Each row is followed by its class number.
[ 75  -3   2 -13  12  31 -28  -7  -5 -31  15 -59   1 -64   2  20  10 -26
   9 -28  10  16  53  12   1  50  53  -8   7 -14 -20  44]	4
[-20   4 -39  32   0  -3 -10  -7 -15  -2   2  23   9   1  19   6 -11   7
  19 -15  22  12  -3 -15  -1   0  11 -15  49  12   6  15]	4
[ -3  -8  10   0  14  -6 -11  13  10  -7 -15 -21  20 -14 -38  -8  -7   7
  29   7  40  21  18  -7  11  19  22  18 -32  20  17  22]	11
[ 27   9  -1 -11  24   5 -11  11  -9 -22  13 -32  39 -21  16   0  30   0
  26   5  62  16   8  27 -17  29  47  17   2   6  11  34]	6
[-30   3 -27  31   0   4 -22 -20 -29  -8   7   7   8  27  10  20  -2   9
   0  -8  19  -5  -1 -33  24   2   3 -22  53   7   1  21]	7
[-23  12 -12  26   0  -1 -10  -7 -17   0  -7  28   1   6  -8  22 -11   7
  20 -10  15  -9   9 -25   0   7  16 -14  26   1  -6  11]	4
[ 40  -6 -18  -4  21   2 -10  15  29 -38   4 -41  25 -19  16  -1  -6  -1
  23  15  66   8  19   4   5  14  16  26  10   6   1   6]	5
[ 36   3 -21  13  24  -3 -28   3  10 -20   6 -17  22 -28  11   5  28   1
  20  11  59 -18  27   0 -17  26   6   2  12  11   4  44]	10
[  5 -16 -79  17  23 -11  14  11 -18 -10  16  29 -17   4  22  15  -8  32
  23 -17  39 -15 -11 -28  29   6 -34   4  55  20 -39 -63]	5
[114 -58 -44   9 -24 -12  30  17  -4 -47  20 -44  36  29  31   4   4 -14
  57  -9  84  26  16  38  -1  52  29   4 -46  14 -18 -23]	2
[ 31  36  16 -26  16   1 -26  12   5 -37 -10 -65  31 -46   1   4  16  36
   5  23  27  -6  18  27 -10  27   0  23 -24  11   6  35]	7
[ 22  -1   0 -10  35   0  -8  19  11 -44   7 -33  21   3  21   6  23  10
  15   8  60  21  11  19 -19  22  17 -13  19  22   7  -3]	0
[-74  13  -8  50  -3  -2 -30   8 -35  13  15  17   9  -2  10  22  -6   8
  45  -8  38  -7 -16 -22 -12  26   7  -6  18  17  30  44]	9
[ 79   2 -14 -30  42   4  -7  14   9  -5  14 -32   7 -31  43  -1  35   6
  16  42  51   9  14   1   1 -23   9   4  -9  -2   0 -16]	8
[ 19  21 -29 -34  23  -8 -10   4  25 -55   2 -40  18 -29  15  13   8  14
  16  41  70  22   7  31 -14  10  13  25  20   2  28  40]	1
[-19   2 -31  43 -29 -27 -14  -4  -9 -64   0 -14 -28  -9  -4  35 -31  17
  39 -28  59   6  -5 -17  35 -17 -25  -9  29  36  -2 -15]	2
[-48 -14 -28  33  17  -9 -18 -16 -13  30  25  29   0  14  -9  12  -8 -16
  24 -32  28  -7   6 -38   1  21  13 -15  57  -1   0  -9]	8
[ 36   8 -27   5   0  29  -7  23  34 -45  -8 -36  17 -22  16   1   2  -1
  19  28  57 -10   3   3  11  22  30 -21 -23  -8   3  -8]	1
[ 18 -18 -38  36  16  22  -5  19 -29 -17 -15  10   8 -15  20  20 -15  19
  32   8  23 -13  -2 -21   8   6   0 -15  17  24 -16  -4]	5
[ 11   3  -2   7  21   2   0 -13 -27  -6   4  30   0  -5   5  16  -3  -4
  17 -22   0   3 -11   3  -7  35  26 -14   5  15 -15  19]	6
[ 52 -13  -6  37  10   9  -6   0 -15 -44  37 -57  38 -36  -5   6  29   3
  32  13  12 -20  25   2 -15  12  33  23  11   9  -5 -10]	9
[ 67  33 -19 -15 -15  -1 -23 -11  14 -66  17 -57   1 -39   6   6  25   5
  24  -1  19   2  16  20   5   8  11  32   9  13 -15   4]	11
[ 42 -38 -10 -10  12  22 -59  15 -39 -23   3 -36 -58 -14  81  10  17 -16
   1  21  40  20   7  10  25  48 -14  38 -70  18 -36  85]	3
[ 21   5 -68  39  -8 -21  -1  20   0  -5 -30 -14  42  29 -27   4 -18   4
  27 -13  24   1   1  -6   8   8   1 -33  39  16   2  12]	0
[ 38  47 -52 -27  12   0 -17   2  29 -35  30 -41  17   1  20  -7  35   6
  19  24  47 -10  15  12  -6   6  25   8  44 -19  -2 -31]	8
[-13 -19  -8  37   0  -8  -5  -4 -56  -3   2  31 -10  29 -22  26 -10  11
  47 -15  17  17   1 -18  16  24   3 -10 -12  45 -13  -5]	11
[ 26  -8 -58   0   7  -7 -12  13  -8 -24   7 -51  12 -26  -3   1   8  12
  10  10  59  21  14  13   7   7  14   5  25   3  21  21]	2
[ 30 -28 -52  21  12   2 -24 -11  16 -48  15 -23  15 -30  34  16  15 -25
  24 -11  71  18  25   8  -9  17  11 -19  58  22  32  69]	10
[ 18 -15 -43  30  -3 -28  -2 -13 -14  -4   2  21   4  13   9  27 -22  -2
  22 -28  45   4  -4 -15   5   0   0 -16  50  15  -2  10]	2
[-17 -21 -76  28   3   1 -21   1 -50  29 -11   1 -13  -2   7  21 -15  -1
  50 -30  18 -17  -8 -22   8  30  13  16  35  -1 -18  10]	8
[ -3   5 -74  22 -24  -9  21  -8 -20 -24 -46  16  13 -11 -40  21 -27  32
  34  14 -40 -37  -8   5 -23   8   8  16   5  -2   0  21]	4
[ 45  13  -7 -44 -12   7   8  21  15 -31   1 -41   3 -62  33 -18   1  20
  24   4  -1  33   3  18  12 -15 -30  -1 -23   7  -9  -5]	8
[ 41  34 -37 -12  -1 -28  -5   1  26 -24  18 -19  44   7  14  -2  15   5
  37  25  61   1  16   0  -7 -13   0   7  33  -6   6   6]	8
[ 13  13  -1 -10  38  -3 -16  -1  -2 -10  32 -31  22 -36  16  -9  37  16
  13  38  32  18  12  10 -26 -23   7  12  21  11  26 -10]	8
[ 22  24  -9 -10  22   2 -15  11  33 -41  18 -46  23 -29  -4  -5  21  12
 -11   9  60  12  22  18  -9  -7  26 -22  45   3  28 -17]	2
[-26  34 -25  35 -15 -15 -23   2 -39  23 -13   9   0  -6 -16   6 -35  40
  43 -16  20  10 -29 -21  12  14   4   6 -26  15  -9   1]	2
[ 76  -2  20  -5  27 -19 -32 -16   9  -7  14 -36  29 -24  18   0   0 -26
  -6 -12  43  18  29  14 -19  21  31  20  29   2  -4  54]	2
[ 58  16 -52 -16  26 -14 -15   8  -7 -33   7 -36  12 -23   9  19  13  16
  52  18  53  -9  17  17 -12  33  13  21   3   8 -12   6]	8
[ 63  11 -32  -3  29  -5  -1   2   7 -26  12 -15  38 -49  42   2  28   2
  17   3  52   8  -8  26 -23   5  19  -3  24  18  17  38]	6
[  36  -19  -50   -6   36    7    6  -11   -8  -28   34  -48   -7 -108
   -2   44   51   25    6   48   48  -11    4    6  -25  -25   -2   24
   10   -7   39   -2]	1
[ 25  15 -56  26  44  -7 -24  -4 -25  33 -20   6   2 -22  -2  39  14  28
 -11  16  22 -47  -7 -25   6 -10  -7 -22  35  10  13   9]	7
[ 40  12 -46 -11  16   8  -9  14  19 -64   4 -55  15 -22  15   3  19  16
  16  -6  33  -3   8  19 -11  32  17   0  36   8 -14 -11]	0
[  3 -19 -32  46  31  -4 -23 -20 -25   6  -1  27  -4  -5 -19  39 -35  -9
  25 -29   8 -32   8 -30  -5  50  17  11  42  13 -28  18]	5
[-15  -8  -9  23  18  -7 -25  -4   8 -49 -17  -3 -33 -32 -24  36 -27  -1
   9  -4  12 -63  16 -16  -2  48 -17  33  16  11 -29  21]	5
[ 13  38 -24  24  35 -13 -31 -11  12 -19  31   7  55  -9  18   9  18  18
  50   8  94  29  13  -1 -28  19  27 -26  36  33  36  43]	10
[-49   2   0  38   3  -7 -19  11  -2   1 -13   3  18  21 -10  -2 -19 -13
   7 -28  -5 -18   1  -5  -5   6  12  -1  72  16  12   6]	9
[ 27   0 -63  -9  37  21 -35  28  30 -36  -8 -48   8 -47   9   9  14  21
   6  10  65 -15  19   6   5  32  20   9   8   7   2  25]	3
[ 60 -10 -31  -3  45   6 -15  10 -20 -10  32 -28   1 -46  34  -7  25  21
   2   9  53  24   9   4   0  26  15  -8   1  14  -8  -1]	2
[ 45  11 -20 -32   7  19 -15 -10  16 -52  10 -32 -12   0  24  -1  26  -5
   0  -3  17  10  28  10  17  -8  24   3  48  -6 -19 -14]	10
[ 40  29 -51  12  45  -7 -12  44  10 -46  12 -19  82  15   5 -35  10  34
  22  58  74  16  31  20 -13  49   3 -15  19  33   4  29]	5
[-62 -12  29  75 -10  -8 -13  27  21  17 -25  23  24  13 -23  -1 -16 -17
  13  -6  15 -78  -1 -35 -13  22  -6 -12   0   7  10  11]	9
[-15  -6 -34  32 -12  19   6  16 -17   4 -20  18  57  -7  39   1  -7  32
  19  -8  20  -2 -18 -14  -7   4 -14 -54  26  23  20  31]	7
[-54  23 -19   3   4  -1 -34   7   8   9 -36  10  10  62   4 -11 -19 -17
  -5  -2   9   0 -14   4 -20  48  27 -11  38  -6  12  61]	0
[-65  37  -8  35 -55  -4  -2  -6 -47  -5  30  31  45  57   1 -14   6  28
  19 -17   0  17 -10  -5 -16  -5  -2 -27  65   6  -6 -16]	2
[-33  49  37 -12 -14  -9 -37  37   8 -25  18 -72 -19 -47  24 -17  14  29
  32   8  50  10 -10  14  18   6 -20  59 -53  10   4 -11]	9
[-28   8 -23  11 -13   6 -24   3 -18  12   0  10  -6   6  -8  35  -4  17
  24 -24  25   1  -1 -13   8   6   1  -5   3   8  -4   6]	3
[-32 -14  12  36 -28  23 -50   7   1  23 -45 -14  24  47  19 -16 -19 -52
  12 -54  19  -5  15  -3   4   8  46   5  66  -4  -2  40]	10
[-19  24 -56  19 -24  -3 -27  -2  -1 -16   0 -11  -2 -28  34  -2 -11   3
  11  -4  23  -3 -23  -4   8  12 -19  18  36  -4  -6  38]	1
[ 31  24 -15 -18  25  -4 -10  -6  14 -19  15 -18  24 -19   8   1  16   7
  21  27  21   4  11  14 -29   4  19   1  16   1  16   5]	8
[-44   7 -17  29  -2 -16 -24  -3 -10  37 -17   8  14   0 -15  22 -11  11
   5 -30  27 -47  -5 -28   0  32 -12   5  24  -5   2  28]	7
[ 41 -25   6 -20  44  -8   5   5   0 -26  22 -21  21  11   6  -6  24 -22
  -7  -1  56  37  30  12  19   2  35   1  37   9  -1   5]	6
[ 50  -9  -8 -22  32   6   4  11  11 -50  17 -28  21 -29  10   6   7  12
  16  25  34  13  25  23 -17  37   7  14  -5  13  -4  10]	5
[-15  -9 -11   7  43  16  30  13  13 -23 -10  61  19  34  -3  -3  13  13
  -2  38  30 -33  -5 -31   4  10  33 -48   2  -1  -1 -17]	6
[-24 -13 -28  38   7  -1   3  -1 -12   0  -1  40   1   5  19   4 -11  12
  17   2  28   3  -4 -38  12 -10  -2 -23  20  12  -1   3]	4
[ 18  22  23   0  -1 -13   3   7  10 -40  29 -35  22 -29   0  -5  19  26
  35  39  20 -14   3   5 -17  13   0  43 -52   3   2   1]	9
[ 51  -9 -38 -16  25   1  -1   9  11 -41  16 -48  13 -58  22   7  20   9
   9  25  50  16   7  30 -10  14   2  15   6   9  13   9]	1
[-55  25 -26  11  -4 -16 -30 -14 -44  17 -10   7   3   9   9  31 -10  30
  19 -11  25  -7 -18 -13   2  17 -12  21  33   7   9  50]	7
[ 36  22 -10  12  27   9 -40  -5  19 -22  20 -42  10 -44   4  -3  27   2
  13 -28  38 -13  27   4  -6  23  24   4  36  12 -14 -17]	10
[-53 -12  10   3  -8  30 -24  -6  12 -25   1  -7 -15 -16  -8  32  10  -1
 -11  -8   8 -12  11  -8  -7 -13  13  -8  27  -2  21  10]	3
[-31  -5 -65  25  -4  18 -34  -7 -18 -11   5  -3 -14  -6  13  25  -2  12
  16 -17  20  -2 -13 -10   4  14  14   6  31  11   3  19]	3
[ 34   3 -15 -12  33   9 -11  -7  -5 -27  18 -24   3 -45  21  21   7  11
  21  18  42  26  -2  16 -14  21  24   9  -3   9   9  12]	1
[-24   1  -4  26   4 -12 -18 -19 -19   3   6  14  23  29  21  18  -4  11
   9 -19  33 -20  -2 -32   8  12  -1   9  50   6 -15  15]	7
